Below are the code and all the weights of a small trained network. Each question names an input and a class and asks about switching units off, where a switched-off unit gives its printed mean instead of its output.

import numpy as np


def w(rows, s, z=0):
    codes = np.array(rows[::2]) - 128.0
    scale = np.full(codes.shape[1], s)
    scale[-1] = z or s
    return codes * scale


def f(y):
    return y / 2 * (1 + np.tanh(0.7978845608 * (y + 0.044715 * y**3)))


def log_softmax(a):
    a = a - a.max(-1, keepdims=True)
    return a - np.log(np.exp(a).sum(-1, keepdims=True))


def net(x, mask):
    res = np.array(x, float).reshape(1, 5) / 4 @ E
    y = f(res @ A[0][:, :-1].T + A[0][:, -1])
    res = res + np.where(mask, y, B[0][:, -1]) @ B[0][:, :-1]
    return log_softmax(res[-1] @ U[:, :-1].T + U[:, -1])


A, B = {}, {}
E = w([
[136,218,211,119,62,79,172,70,135,133],'x0',
[140,133,76,16,188,19,114,93,96,129],'x1',
[151,184,85,122,176,163,70,96,88,199],'x2',
[194,68,168,88,140,93,208,124,69,222],'x3',
[201,101,91,148,131,202,104,2,176,143],'x4',
],0.0075)
A[0] = w([
[106,119,238,149,23,129,160,171,162,94,237],'neuron 0',
[63,156,71,141,180,97,109,194,82,94,219],'neuron 1',
[151,141,79,126,159,184,36,66,163,141,227],'neuron 2',
[121,129,73,111,193,106,25,159,171,126,251],'neuron 3',
[88,86,105,86,187,76,110,228,102,143,200],'neuron 4',
[157,135,158,77,123,72,185,86,85,139,190],'neuron 5',
[105,87,82,110,187,119,120,176,77,137,202],'neuron 6',
[176,138,151,77,118,65,254,88,94,164,193],'neuron 7',
[85,102,149,159,100,179,187,155,191,67,204],'neuron 8',
[190,109,128,81,106,85,152,71,105,204,241],'neuron 9',
[169,89,185,180,87,138,224,161,122,188,147],'neuron 10',
[102,107,134,112,139,96,165,114,77,185,240],'neuron 11',
[184,117,56,144,123,167,58,28,187,162,205],'neuron 12',
[49,137,148,202,57,127,119,193,148,73,241],'neuron 13',
],0.0073,0.003)
B[0] = w([
[132,178,198,162,122,154,220,181,254,188,234],'neuron 0',
[88,152,60,58,97,186,68,224,103,106,205],'neuron 1',
[107,115,107,196,121,196,145,27,14,137,240],'neuron 2',
[89,106,98,97,84,184,69,121,27,127,221],'neuron 3',
[106,47,130,58,122,158,58,214,147,155,224],'neuron 4',
[150,125,180,75,226,59,130,126,158,40,214],'neuron 5',
[213,51,87,126,77,182,15,196,84,172,203],'neuron 6',
[201,122,190,85,172,31,172,177,157,20,247],'neuron 7',
[91,138,146,158,95,118,139,124,138,182,198],'neuron 8',
[193,122,187,150,218,133,161,118,109,81,238],'neuron 9',
[170,191,61,125,64,54,161,112,162,140,205],'neuron 10',
[209,111,130,53,177,89,107,148,131,137,201],'neuron 11',
[84,102,211,198,208,127,167,29,6,193,255],'neuron 12',
[38,185,132,117,36,175,148,151,195,150,222],'neuron 13',
],0.0065,0.0079)
U = w([
[52,182,165,163,45,150,174,169,240,164,156],'0',
[254,144,82,160,81,121,162,150,140,184,56],'1',
[143,75,140,204,153,164,142,20,36,185,208],'2',
[74,210,64,115,78,153,85,101,77,74,141],'3',
[145,37,61,73,97,166,44,236,109,159,2],'4',
[216,120,184,77,189,61,147,164,163,34,134],'5',
],0.0072,0.00092)

Each question gives the input, the list of numbers given to net, and the class t.
The units are the neurons (one row each of A and B). Each row of codes is followed by its name. A weight is (code - 128) times the scale printed after its matrix; where a second scale follows, it is the last column's (A, B and U).
mask holds one flag per neuron, in row order. A switched-off neuron (its flag False) gives its mean, the last column of its row in B, instead of its output. The means were averaged over made-up inputs and are rounded, as every weight is.
A unit's drop is (log p(t) with every unit on - log p(t) with that unit switched off) / (log p(t) with every unit on - log p(t) with every unit switched off).
The circuit of an input: a set's keep is (log p(t) with only the set's units on - log p(t) with every unit switched off) / (log p(t) with every unit on - log p(t) with every unit switched off). Starting from the 12 units with the biggest drops (on a tie, the unit counted first), units are removed one at a time, each time the one whose removal leaves the highest keep (on an exact tie, the one counted first), for as long as the keep stays at least 0.8.
units of the circuit, in order: the units of the circuit, biggest drop first
most important unit: the unit with the biggest drop
k most important neurons: the k neurons with the biggest drops, biggest first
drop when u is switched off: that unit's drop, to one decimal
input [5,7,-6,-5,-7], class 0: most important unit => neuron 13
input [-1,-3,-6,-3,6], class 0: units of the circuit, in order => neuron 13; neuron 0
input [2,-2,-1,3,-7], class 0: 2 most important neurons => neuron 0; neuron 13
input [-4,-6,-1,7,3], class 1: 2 most important neurons => neuron 10; neuron 2
input [-5,8,0,-5,4], class 2: 2 most important neurons => neuron 12; neuron 2
input [-2,-2,-3,-8,2], class 0: 2 most important neurons => neuron 13; neuron 8
input [-5,7,-4,-6,4], class 2: 3 most important neurons => neuron 12; neuron 2; neuron 13
input [-2,-3,1,7,-5], class 5: 2 most important neurons => neuron 7; neuron 3
input [6,-3,3,6,5], class 5: drop when neuron 7 is switched off => 0.1
input [-2,-5,-3,-2,4], class 0: drop when neuron 13 is switched off => 0.3
input [3,-1,5,1,-3], class 5: drop when neuron 13 is switched off => 0.2
input [-7,-7,-7,1,0], class 0: drop when neuron 3 is switched off => 0.0
